Below are the code and all the weights of a small trained network. Each question names an input and a class and asks about switching units off, where a switched-off unit gives its printed mean instead of its output.

import numpy as np


def w(rows, s, z=0):
    codes = np.array(rows[::2]) - 128.0
    scale = np.full(codes.shape[1], s)
    scale[-1] = z or s
    return codes * scale


def f(y):
    return y / 2 * (1 + np.tanh(0.7978845608 * (y + 0.044715 * y**3)))


def log_softmax(a):
    a = a - a.max(-1, keepdims=True)
    return a - np.log(np.exp(a).sum(-1, keepdims=True))


def net(x, mask):
    res = np.array(x, float).reshape(1, 8) / 4 @ E
    y = f(res @ A[0][:, :-1].T + A[0][:, -1])
    res = res + np.where(mask, y, B[0][:, -1]) @ B[0][:, :-1]
    return log_softmax(res[-1] @ U[:, :-1].T + U[:, -1])


A, B = {}, {}
E = w([
[194,93,224,158,25],'x0',
[126,130,130,130,126],'x1',
[134,132,128,131,129],'x2',
[127,131,128,131,130],'x3',
[26,159,104,10,18],'x4',
[128,134,130,124,129],'x5',
[128,130,135,125,126],'x6',
[73,143,35,254,53],'x7',
],0.0037)
A[0] = w([
[84,144,126,68,69,73],'n0',
[86,135,113,62,65,78],'n1',
[88,147,127,68,69,65],'n2',
[132,126,130,126,124,3],'n3',
[98,137,76,210,79,54],'n4',
[135,121,119,132,125,11],'n5',
[104,133,73,207,78,53],'n6',
[84,132,113,62,65,83],'n7',
[205,127,221,146,1,81],'n8',
[181,137,170,221,214,66],'n9',
[132,110,149,135,104,20],'n10',
[92,144,80,212,83,61],'n11',
[171,90,104,158,159,27],'n12',
[169,126,200,24,183,94],'n13',
[82,152,28,89,231,54],'n14',
],0.0088,0.0048)
B[0] = w([
[176,112,125,186,157,148],'n0',
[179,118,117,188,144,158],'n1',
[173,109,125,185,163,141],'n2',
[155,129,98,95,252,57],'n3',
[166,108,139,36,145,159],'n4',
[156,129,110,91,234,58],'n5',
[164,105,147,39,151,155],'n6',
[179,117,117,189,142,162],'n7',
[31,190,93,115,198,238],'n8',
[199,102,103,231,137,227],'n9',
[136,143,116,109,200,66],'n10',
[166,114,138,38,138,164],'n11',
[165,117,119,150,212,94],'n12',
[174,89,127,16,134,255],'n13',
[47,194,136,141,204,191],'n14',
],0.029,0.0023)
U = w([
[218,84,105,224,177,61],'0',
[184,81,155,3,156,51],'1',
[98,136,140,136,79,253],'2',
[36,205,104,131,215,32],'3',
[105,127,146,146,55,176],'4',
[115,123,142,144,63,182],'5',
],0.0063,0.0054)

Each question gives the input, the list of numbers given to net, and the class t.
The units are the neurons (one row each of A and B). Each row of codes is followed by its name. A weight is (code - 128) times the scale printed after its matrix; where a second scale follows, it is the last column's (A, B and U).
mask holds one flag per neuron, in row order. A switched-off neuron (its flag False) gives its mean, the last column of its row in B, instead of its output. The means were averaged over made-up inputs and are rounded, as every weight is.
A unit's drop is (log p(t) with every unit on - log p(t) with that unit switched off) / (log p(t) with every unit on - log p(t) with every unit switched off).
The circuit of an input: a set's keep is (log p(t) with only the set's units on - log p(t) with every unit switched off) / (log p(t) with every unit on - log p(t) with every unit switched off). Starting from the 12 units with the biggest drops (on a tie, the unit counted first), units are removed one at a time, each time the one whose removal leaves the highest keep (on an exact tie, the one counted first), for as long as the keep stays at least 0.8.
units of the circuit, in order: the units of the circuit, biggest drop first
top k neurons: the k neurons with the biggest drops, biggest first
drop of u: that unit's drop, to one decimal
input [0,-1,-1,6,-6,-1,-5,-1], class 0: units of the circuit, in order => (n9)
input [-8,-7,5,-2,6,6,-4,-5], class 3: top 2 neurons => (n14; n9)
input [-6,2,2,5,-5,-3,-1,6], class 1: units of the circuit, in order => (n11; n4)
input [8,-1,4,7,1,7,5,6], class 3: top 2 neurons => (n8; n13)
input [7,7,-4,-4,2,-3,0,-8], class 1: top 2 neurons => (n13; n14)
input [-8,2,-1,-5,-4,-3,-2,7], class 3: top 2 neurons => (n14; n13)
input [-8,2,-6,-8,-3,4,8,5], class 3: top 2 neurons => (n14; n13)
input [-8,7,-1,2,6,-7,-3,-5], class 3: top 2 neurons => (n14; n9)
input [0,2,1,5,6,6,8,-8], class 1: top 2 neurons => (n13; n9)
input [-8,3,-8,-6,8,-6,-6,-5], class 0: drop of n7 => 0.3
input [-3,-7,6,-4,-2,4,-3,8], class 1: drop of n6 => 0.1
input [2,-2,-7,4,6,-6,-6,0], class 0: drop of n2 => 0.2
input [-8,4,-1,-8,-6,-7,4,2], class 3: drop of n6 => 0.0
